Below is a small trained network, with its code and all its weights. Each question gives an input and a class and asks what happens when units are switched off, that is, made to give their printed mean instead of their output.

import numpy as np


def w(rows, s, z=0):
    codes = np.array(rows[::2]) - 128.0
    scale = np.full(codes.shape[1], s)
    scale[-1] = z or s
    return codes * scale


def f(y):
    return np.maximum(y, 0)


def log_softmax(a):
    a = a - a.max(-1, keepdims=True)
    return a - np.log(np.exp(a).sum(-1, keepdims=True))


def net(x, mask):
    res = np.array(x, float).reshape(1, 5) / 4 @ E
    y = f(res @ A[0][:, :-1].T + A[0][:, -1])
    res = res + np.where(mask, y, B[0][:, -1]) @ B[0][:, :-1]
    return log_softmax(res[-1] @ U[:, :-1].T + U[:, -1])


A, B = {}, {}
E = w([
[65,181,219,136],'x0',
[131,254,73,145],'x1',
[188,142,153,120],'x2',
[133,127,129,129],'x3',
[165,101,144,243],'x4',
],0.0068)
A[0] = w([
[137,103,157,116,254],'neuron 1',
[137,135,150,203,106],'neuron 2',
[104,244,49,172,95],'neuron 3',
[3,96,64,148,142],'neuron 4',
[137,91,16,125,95],'neuron 5',
[119,147,128,76,70],'neuron 6',
[151,113,132,224,78],'neuron 7',
[56,155,202,138,60],'neuron 8',
[98,50,164,125,56],'neuron 9',
[88,170,159,155,159],'neuron 10',
[148,163,134,47,81],'neuron 11',
[102,111,124,73,69],'neuron 12',
],0.015,0.0074)
B[0] = w([
[88,136,135,228,232],'neuron 1',
[74,158,121,76,178],'neuron 2',
[102,42,176,169,254],'neuron 3',
[73,163,75,163,204],'neuron 4',
[238,170,145,104,202],'neuron 5',
[85,137,132,80,148],'neuron 6',
[68,159,103,30,185],'neuron 7',
[254,114,114,74,186],'neuron 8',
[156,26,141,105,180],'neuron 9',
[196,154,89,134,200],'neuron 10',
[65,162,122,83,165],'neuron 11',
[84,117,142,58,151],'neuron 12',
],0.025,0.0086)
U = w([
[93,137,85,160,254],'0',
[96,2,156,128,50],'1',
[46,150,90,50,59],'2',
[220,140,96,105,67],'3',
[96,139,111,165,201],'4',
],0.0074,0.0093)

Each question gives the input, the list of numbers given to net, and the class t.
The units are the neurons (one row each of A and B). Each row of codes is followed by its name. A weight is (code - 128) times the scale printed after its matrix; where a second scale follows, it is the last column's (A, B and U).
mask holds one flag per neuron, in row order. A switched-off neuron (its flag False) gives its mean, the last column of its row in B, instead of its output. The means were averaged over made-up inputs and are rounded, as every weight is.
A unit's drop is (log p(t) with every unit on - log p(t) with that unit switched off) / (log p(t) with every unit on - log p(t) with every unit switched off).
The circuit of an input: a set's keep is (log p(t) with only the set's units on - log p(t) with every unit switched off) / (log p(t) with every unit on - log p(t) with every unit switched off). Starting from all 12 units, units are removed one at a time, each time the one whose removal leaves the highest keep (on an exact tie, the one counted first), for as long as the keep stays at least 0.8.
units of the circuit, in order: the units of the circuit, biggest drop first
most important unit: the unit with the biggest drop
top k neurons: the k neurons with the biggest drops, biggest first
drop of u: that unit's drop, to one decimal
input [-8,-3,2,-5,-4], class 3: top 3 neurons : (neuron 5; neuron 3; neuron 4)
input [7,0,6,2,-2], class 3: units of the circuit, in order : (neuron 8)
input [-8,-5,-6,7,6], class 3: top 2 neurons : (neuron 5; neuron 3)
input [-3,7,-5,-4,-5], class 1: top 2 neurons : (neuron 3; neuron 1)
input [8,6,-4,-2,-4], class 3: top 3 neurons : (neuron 8; neuron 10; neuron 1)
input [0,5,4,-3,-1], class 1: top 2 neurons : (neuron 3; neuron 4)
input [-5,-1,2,-5,-6], class 2: top 2 neurons : (neuron 11; neuron 3)
input [5,-4,5,7,-8], class 2: top 3 neurons : (neuron 11; neuron 3; neuron 12)
input [-8,4,-4,-1,1], class 3: top 2 neurons : (neuron 5; neuron 1)
input [-3,5,-2,6,-8], class 2: top 3 neurons : (neuron 11; neuron 6; neuron 1)
input [-1,4,4,-8,-8], class 2: top 2 neurons : (neuron 11; neuron 6)
input [5,3,-2,3,-1], class 3: top 3 neurons : (neuron 8; neuron 10; neuron 1)
input [1,-4,-2,8,8], class 2: drop of neuron 7 : 0.6
input [6,7,3,3,-7], class 1: drop of neuron 4 : 0.2
input [-6,-3,1,-2,-5], class 3: most important unit : neuron 5
input [2,7,4,-4,-1], class 1: drop of neuron 4 : 0.1
